Here is a tiny trained network, its code and every weight. The questions are about switching its units off for an input and a target symbol, where a switched-off unit gives its printed mean instead of its output.

import numpy as np


def w(rows, s, z=0):
    codes = np.array(rows[::2]) - 128.0
    scale = np.full(codes.shape[1], s)
    scale[-1] = z or s
    return codes * scale


def norm(h):
    return h / np.sqrt((h * h).mean(-1, keepdims=True) + 1e-5)


def f(y):
    return y / 2 * (1 + np.tanh(0.7978845608 * (y + 0.044715 * y**3)))


def softmax(a):
    e = np.exp(a - a.max(-1, keepdims=True))
    return e / e.sum(-1, keepdims=True)


def log_softmax(a):
    a = a - a.max(-1, keepdims=True)
    return a - np.log(np.exp(a).sum(-1, keepdims=True))


def net(x, mask):
    ids = ['αδεηθλμξπστφ'.index(c) for c in x.split()]
    T = len(ids)
    res = E[ids] + P[:T]
    u = 0
    for l in range(2):
        q, k, v = (norm(res) @ M[l].T for M in (Q, K, V))
        z = softmax(np.where(np.tri(T) > 0, q @ k.T / 2**0.5, -1e9)) @ v
        res = res + np.where(mask[u], z, O[l][:, -1]) @ O[l][:, :-1]
        u += 1
        y = f(norm(res) @ A[l][:, :-1].T + A[l][:, -1])
        res = res + np.where(mask[u : u + 8], y, B[l][:, -1]) @ B[l][:, :-1]
        u += 8
    return log_softmax(norm(res)[-1] @ U[:, :-1].T + U[:, -1])


Q, K, V, O, A, B = {}, {}, {}, {}, {}, {}
E = w([
[205,135,159,96,157,209,161,147,146,174,170],'α',
[89,121,151,142,137,216,67,105,160,127,98],'δ',
[221,95,103,176,154,189,122,147,118,205,106],'ε',
[153,108,166,111,220,130,169,187,106,138,106],'η',
[163,150,24,111,152,164,232,11,116,58,67],'θ',
[173,65,142,177,251,123,134,162,129,170,122],'λ',
[191,110,209,104,210,144,131,145,81,129,136],'μ',
[145,76,193,149,163,34,150,109,196,178,140],'ξ',
[194,148,73,139,226,141,119,176,166,198,119],'π',
[229,105,183,114,236,110,93,199,150,115,114],'σ',
[222,93,199,126,173,117,93,165,96,105,111],'τ',
[130,228,109,178,153,87,145,137,89,101,189],'φ',
],0.003)
P = w([
[166,65,80,5,164,143,62,156,154,156,169],'0',
[142,99,118,75,166,148,81,145,152,153,107],'1',
[145,108,145,96,160,141,95,130,146,152,102],'2',
[145,119,160,106,147,144,107,130,148,143,103],'3',
[141,118,167,117,140,142,115,131,156,135,104],'4',
[137,120,173,123,131,140,122,128,161,133,103],'5',
[132,123,173,135,127,141,130,132,168,132,104],'6',
[126,123,175,135,124,134,141,129,173,129,101],'7',
[119,120,176,142,121,134,148,131,174,131,94],'8',
[115,118,173,148,121,131,152,130,177,130,92],'9',
],0.0022)
Q[0] = w([
[3,71,79,31,53,88,24,90,58,137,224],'0.h1',
[111,77,171,91,143,154,76,33,199,215,108],'0.h1',
],0.0029)
K[0] = w([
[104,142,223,201,138,131,51,254,96,202,133],'0.h1',
[86,80,166,97,91,158,67,96,174,167,70],'0.h1',
],0.0033)
V[0] = w([
[150,187,116,158,140,99,163,153,98,132,194],'0.h1',
[109,145,199,167,124,121,81,250,113,215,172],'0.h1',
],0.0024)
O[0] = w([
[64,87,142,62,161,206,77,15,174,162,55,1],'0.h1',
[235,152,68,17,252,191,153,174,92,228,101,164],'0.h1',
],0.0026,0.0015)
A[0] = w([
[129,172,122,143,96,71,176,120,122,108,196,98],'0.n1',
[164,166,2,103,103,83,113,177,15,152,236,34],'0.n2',
[41,78,152,150,69,109,130,88,132,123,101,116],'0.n3',
[175,132,100,88,173,102,136,186,78,128,77,90],'0.n4',
[135,164,125,169,141,126,152,134,163,149,130,165],'0.n5',
[132,147,118,97,176,97,193,105,141,177,184,160],'0.n6',
[131,120,180,97,101,155,152,92,63,77,174,108],'0.n7',
[157,77,109,41,143,115,163,112,99,195,168,10],'0.n8',
],0.0042,0.0014)
B[0] = w([
[174,77,163,73,211,231,34,96,164,159,159,111],'0.n1',
[231,70,251,145,222,89,47,227,156,218,244,137],'0.n2',
[229,175,171,191,70,111,83,192,155,114,209,109],'0.n3',
[199,126,175,126,76,195,148,176,172,196,189,245],'0.n4',
[95,137,75,81,109,98,76,112,94,110,111,241],'0.n5',
[140,122,121,111,44,152,119,183,94,95,87,252],'0.n6',
[95,82,120,170,177,126,133,126,204,218,144,79],'0.n7',
[120,176,106,212,68,118,134,195,91,80,163,170],'0.n8',
],0.0028,0.0014)
Q[1] = w([
[243,150,49,12,245,173,155,140,90,184,150],'1.h1',
[58,229,161,108,253,216,8,163,114,181,96],'1.h1',
],0.0041)
K[1] = w([
[150,183,214,133,195,188,81,237,76,254,144],'1.h1',
[71,113,154,184,141,162,90,108,151,92,78],'1.h1',
],0.0052)
V[1] = w([
[73,251,189,166,183,193,30,164,109,194,158],'1.h1',
[146,64,105,115,206,148,129,97,75,128,160],'1.h1',
],0.0019)
O[1] = w([
[217,106,86,181,66,26,150,152,71,125,254,248],'1.h1',
[99,35,130,93,47,184,3,154,184,196,103,140],'1.h1',
],0.0018,0.0017)
A[1] = w([
[114,109,196,130,131,91,151,186,133,155,79,99],'1.n1',
[176,57,123,108,79,71,112,207,100,201,189,1],'1.n2',
[202,127,143,93,118,94,178,182,113,195,162,198],'1.n3',
[127,164,54,137,40,111,79,97,150,122,79,146],'1.n4',
[19,182,111,171,27,52,174,115,79,81,141,97],'1.n5',
[112,96,90,89,132,216,105,159,131,200,82,126],'1.n6',
[129,87,74,2,170,198,177,56,179,222,111,79],'1.n7',
[149,6,150,144,50,129,198,187,143,185,233,99],'1.n8',
],0.0048,0.0029)
B[1] = w([
[128,132,79,79,123,152,118,130,77,155,198,159],'1.n1',
[125,17,236,72,206,84,59,102,185,116,200,200],'1.n2',
[73,163,121,193,94,163,165,104,145,89,62,255],'1.n3',
[194,106,121,119,145,141,159,175,116,184,181,139],'1.n4',
[3,125,221,77,128,131,96,169,125,70,167,130],'1.n5',
[72,163,216,145,133,112,160,67,168,60,99,174],'1.n6',
[220,50,119,166,178,116,23,247,132,177,237,130],'1.n7',
[207,150,239,216,214,154,26,158,198,99,155,203],'1.n8',
],0.0039,0.0056)
U = w([
[191,57,218,193,208,120,26,157,199,125,191,165],'α',
[57,183,191,200,87,209,217,42,218,56,26,26],'δ',
[216,216,38,216,29,191,176,200,85,198,112,255],'ε',
[55,166,172,26,98,146,175,244,41,119,217,185],'η',
[162,14,39,44,119,189,183,68,156,37,229,132],'θ',
[46,16,77,211,184,72,120,100,65,189,105,97],'λ',
[108,85,185,66,222,168,185,41,29,248,149,87],'μ',
[168,110,146,41,29,26,129,72,200,245,125,173],'ξ',
[95,151,55,79,239,60,160,193,211,207,105,105],'π',
[176,97,95,12,185,58,89,175,98,52,22,42],'σ',
[196,45,172,89,37,128,68,82,17,115,81,61],'τ',
[146,253,62,115,192,90,46,23,75,139,235,95],'φ',
],0.0058,0.004)

Each question gives the input, a string of symbols that net reads in full, and the target symbol t.
The units are the heads (2 rows each of Q, K, V and O) and the neurons (one row each of A and B). Each row of codes is followed by its name. A weight is (code - 128) times the scale printed after its matrix; where a second scale follows, it is the last column's (O, A, B and U).
mask holds one flag per unit, layer by layer, with each layer's heads first. A switched-off unit (its flag False) gives its mean, the last column of its rows in O or B, instead of its output. The means were averaged over made-up inputs and are rounded, as every weight is.
A unit's drop is (log p(t) with every unit on - log p(t) with that unit switched off) / (log p(t) with every unit on - log p(t) with every unit switched off).
The circuit of an input: a set's keep is (log p(t) with only the set's units on - log p(t) with every unit switched off) / (log p(t) with every unit on - log p(t) with every unit switched off). Starting from the 12 units with the biggest drops (on a tie, the unit counted first), units are removed one at a time, each time the one whose removal leaves the highest keep (on an exact tie, the one counted first), for as long as the keep stays at least 0.8.
circuit, biggest first: the units of the circuit, biggest drop first
unit that matters most: the unit with the biggest drop
k most important neurons: the k neurons with the biggest drops, biggest first
k most important neurons of layer l: the k neurons of layer l with the biggest drops, biggest first
input η λ δ ξ η δ δ φ ξ, target δ: circuit, biggest first -> [0.n2 1.h1 0.n4 1.n2]
input ξ η δ φ τ ξ φ σ η, target δ: circuit, biggest first -> [1.n3]
input δ α θ η φ δ δ ξ δ τ, target τ: 3 most important neurons of layer 0 -> [0.n4 0.n2 0.n8]
input θ δ α φ π, target π: 3 most important neurons of layer 0 -> [0.n8 0.n4 0.n2]
input λ ξ η ξ μ φ φ φ δ φ, target η: circuit, biggest first -> [1.n5 1.n8]
input α σ δ λ δ α η φ σ, target δ: circuit, biggest first -> [1.n3 1.n7]
input α δ η δ, target δ: circuit, biggest first -> [1.n6 1.n2]
input ε δ σ δ δ φ δ η δ, target η: 2 most important neurons of layer 0 -> [0.n4 0.n1]
input η ξ ξ δ μ ξ η φ φ, target δ: 4 most important neurons -> [0.n6 0.n2 1.n8 1.n3]
input δ θ η, target η: 3 most important neurons of layer 1 -> [1.n8 1.n3 1.n1]
input δ η θ ξ, target ξ: 3 most important neurons of layer 0 -> [0.n4 0.n2 0.n1]
input φ θ δ μ, target μ: 2 most important neurons of layer 0 -> [0.n7 0.n4]
input α ξ δ ξ ξ, target ε: 3 most important neurons -> [0.n2 1.n2 1.n1]
input φ σ ξ π ε δ δ δ δ, target η: 4 most important neurons of layer 1 -> [1.n5 1.n8 1.n3 1.n2]
input ξ φ μ μ η δ φ, target δ: 2 most important neurons of layer 1 -> [1.n3 1.n8]
input φ δ δ δ, target ε: 2 most important neurons -> [0.n2 1.n2]
input δ η ξ φ θ φ λ, target λ: unit that matters most -> 0.h1
input δ ξ η ξ σ α φ η ξ, target ε: 3 most important neurons -> [1.n2 0.n2 1.n6]
input θ δ μ, target μ: 4 most important neurons of layer 1 -> [1.n3 1.n8 1.n2 1.n1]
input φ η δ π ξ π δ δ δ ξ, target δ: 3 most important neurons of layer 1 -> [1.n7 1.n2 1.n3]
input α δ α δ λ δ, target ε: 4 most important neurons of layer 0 -> [0.n8 0.n1 0.n4 0.n6]
input δ φ δ, target δ: 4 most important neurons -> [0.n8 0.n3 1.n6 0.n2]
input η φ φ δ η δ ξ α α, target δ: 4 most important neurons -> [0.n8 1.n3 0.n6 0.n1]
input ξ φ ε η τ ε θ ε, target ε: unit that matters most -> 1.n2
input δ ε δ ξ α φ τ θ, target θ: 4 most important neurons -> [1.n8 1.n3 0.n1 1.n5]
input μ τ α φ φ η α φ, target ε: 2 most important neurons of layer 0 -> [0.n1 0.n6]
input σ ε μ α φ τ α, target δ: most important neuron of layer 0 -> [0.n8]
